[  9  -3  -4 -30   6   7 -10   6  -3  17  -2  -7  -7   7  -4  -8   0  17
  14  -4 -12   7  23   0  -7  -1 -11   3   7  -4   9] : [88].(78)
[  7  -2 -19 -20  -6  19   0  -7   1  11   1  -7  -1   7   7 -34  -6  14
  20 -20 -19 -14  32 -17  -1   4   4  -7   9  11  13] : [88].(83)
[  5  -6   0 -22   7  10  -9   6  -6  10   1   6   1  -4  -9  -1   4  21
  25 -12 -14  22  16   3   1  14  -8  -4  -8   0   4] : [88].(83)
[  9  -5  -4 -25 -21  -1  -9  -4  -5  15   1   3  -6   0  -4   0  -3  20
  22  -8  -9   5   2 -15  -1   8   0  -5  -2   5  11] : [88].(83)
[ 15  -8  -2  13 -14   0  -8  11  -7  14   2  -7  -5   0  -9   1   6  21
  37  -6 -16  21  19  -6   3  11   8 -10   9   3  10] : [88].(83)
[ -4  -9 -10 -10   7   7   6 -10  -1  -7   2  -2   0  -7  21 -32   3 -17
   3   3  -5  -5  -2 -10  -1 -20   3   1  17  13  -2] : [81].(75)
[  0  -8  -8   0  11   0   3 -10  -2   9   1   8  -9   6  -8 -14 -12   9
  23   3  -4  -9  24 -13 -11   4   1  -6  -2   5  -9] : [88].(78)
[ -3   2  -6 -13  15  11   0  -5   3  -6  -1   4   7  -5  24 -25   1 -22
   1   3   6 -14 -13   7   6 -18   4   7  13   3  -4] : [81].(75)
[ -6  14   0   7   8  12   2  -9   6 -14  -2  -2  16   2  25 -36  -4  -6
 -24  -5   7 -32   0  -4   2  -5   4   9  -5   5  -3] : [81].(75)
[  5  -7  -7 -11  -6   3  -4   5 -11 -21  -2   5  -2   0   4  -7  -6  19
  17   7  -2  -2  17  -8  -2  -8  -6   0   5  -3   9] : [88].(78)
[  7   0  -7  -4   7   9   2   6  -1  -3   1  -4  -8  11  12 -26   4   5
  22   4 -14   1  23  -1   0 -10  -8  -2  11   2   7] : [88].(78)
[-14  -5   4 -21  -8  10 -10  -2   3  -9  -4  13  -6   2   5 -12  11  14
  37   6 -11  -4  20 -17  -6   2  -9  -4  -7   8   8] : [88].(78)
[ -3  -6 -13  -3  11   2  -1  -2  -4  -3  -1   5 -14   7   2 -38   0  18
  43  -3 -12  -9  43 -11 -13  -3  -7  -8  -2  11   9] : [88].(78)
[ -6   2  -1  30  14  -6   2  -3   1 -19  -2   7  10  -1  20 -24   2  20
  12  -3  15 -19   0  19   4  -1  10   4   2  -7  -3] : [81].(77)
[  4  -1 -38 -24   1  24  10 -12  -4   2  11   0  -2   4   7 -23 -11   6
   1 -26 -21 -10  31 -21  -4   6  -1  -9  -5  14   4] : [88].(83)
[  6  -5 -11  -3 -12   2  -1   5   0  12   0  -3  -8   9   8 -19   1  18
  33 -19 -17  -7  18  -3  -1  12   0  -7 -11  14  11] : [88].(83)
[  8   2  -1 -27   9  17  -7  10  -2   3   6  -3  -9   2  -3 -15   3  15
  20  10 -20  24  25  -6  -8   2 -17   0  12   3   6] : [88].(83)
[ 13   0  -3 -13  -9   7 -12  -1  -8   1   3   6  -5   4   5  -5  -7  21
  16   0  -5   9   1  -5  -1   1  -8   1   1   2   7] : [88].(83)
[  3   2  -6 -12  16   9   6  -2  -3   9   7   0   6 -13  11 -42   4   1
   8 -10  -9  21   1  -3   2  -1   3  -2   1  12  -6] : [88].(83)
[-17  -2   3  12   7   1   5  -9   7 -12  -4   4  15 -15   1  -4  14 -34
   3  -4   3   1  -2   0   7   3  16  -2   7   7  -4] : [81].(77)
[ -1  12 -31  12  23  12  19 -11   2 -15   5   7   2   6  35 -21  -9 -24
  -9 -13   2 -29  -9  23   1  -4  -1   4  -8   6 -10] : [81].(75)
[  6   2   3 -26   6  15  -9  -5   5  16  -1  -1   2   3   3 -35   9  10
  21 -15 -11   2  20  -6   0   2  -3   1   0   8   8] : [88].(78)
[  1   4   2  29  10   2   5   1   2 -15   1  -4   3   1  15 -33  -6   1
   8   6  -2  -9  20  -8  -2 -12   3  -1   8   9   8] : [81].(75)
[  2   1  10  19  13   1  -4 -11  -3 -11  -1  10  11  -4   8 -15  -6  -8
   6   5  23 -17  -7   2   5   9   7   6   8  -7  -7] : [81].(77)
[ -4  10  -7  17   2   6   7   1  11 -10  -1 -12  15  -1  26 -35  -3  -2
 -21  -6  -2 -25  -4 -15   2 -15  11   3  -3  16   1] : [81].(75)
[ -2   3  10  16  17   1   2  -7   1  -5  -2  -1  17  -4   7 -35   2  -9
  -4  -8  13  -8   2  -3   5  -1  11   2   6   5  -9] : [81].(77)
[ -3   0   1 -19  19  12   1   5  -2  18   4   9  -6  13  12 -15  -1  25
  32 -16 -12  -1  28   4 -10   7 -11  -5 -27  13   0] : [88].(83)
[  0   4  11  20   6   9   0  -1   4 -14  -2   7  19  -2  13 -22   6  -6
   7  -3   7 -14   7   5   6  19  11   3  -5   0  -4] : [81].(77)
[ -7   4   4  45   9 -10  10 -26  -7 -23   2  14  15 -10  21 -32  -4 -22
   6   6  23 -10 -11   3   2  -1  18   5  16  10 -15] : [81].(77)
[  5  -6   6 -20  -5   0  -7   7   0  25   1   5   3   2  -5   4  -2  23
  22  -8  -7   1   4  -9   0  15   2  -2 -14   1   4] : [88].(83)
[  0  -1   9   9   8  -5  -8  13  -2  13  -2   3  15  -9  10 -14   4   4
   8  -5  11   3  -9   3   9  -6  12  -2  -3   5   1] : [81].(77)
[  2   1   0  19  -9  10   4  13   4 -15   0 -11   7  -1  16 -24   7   2
  -4   7 -13  -1   7 -18   3  -9  12   1   5  11   7] : [81].(75)
[  6  -6   0  -1   0   4  -3  -2 -12  13   4   5   2  -1  -3 -23 -10  30
  16 -13  -3   9  18 -19  -3   4   9  -6   0  14   4] : [88].(83)
[ -6   6   2   6  14  -3   7 -18   0   8   4  10  11  -6  17 -17  -2 -16
  -1  -8  10 -10 -20  10   4   2   9   2  -2   8 -13] : [81].(77)
[ -3  -2  15  16  10   7  -2 -24  -6  -8   4  12  17 -11  10 -44   0  -7
   9   2  15  -4   1 -16   1   7  10   3  13  12 -13] : [81].(77)
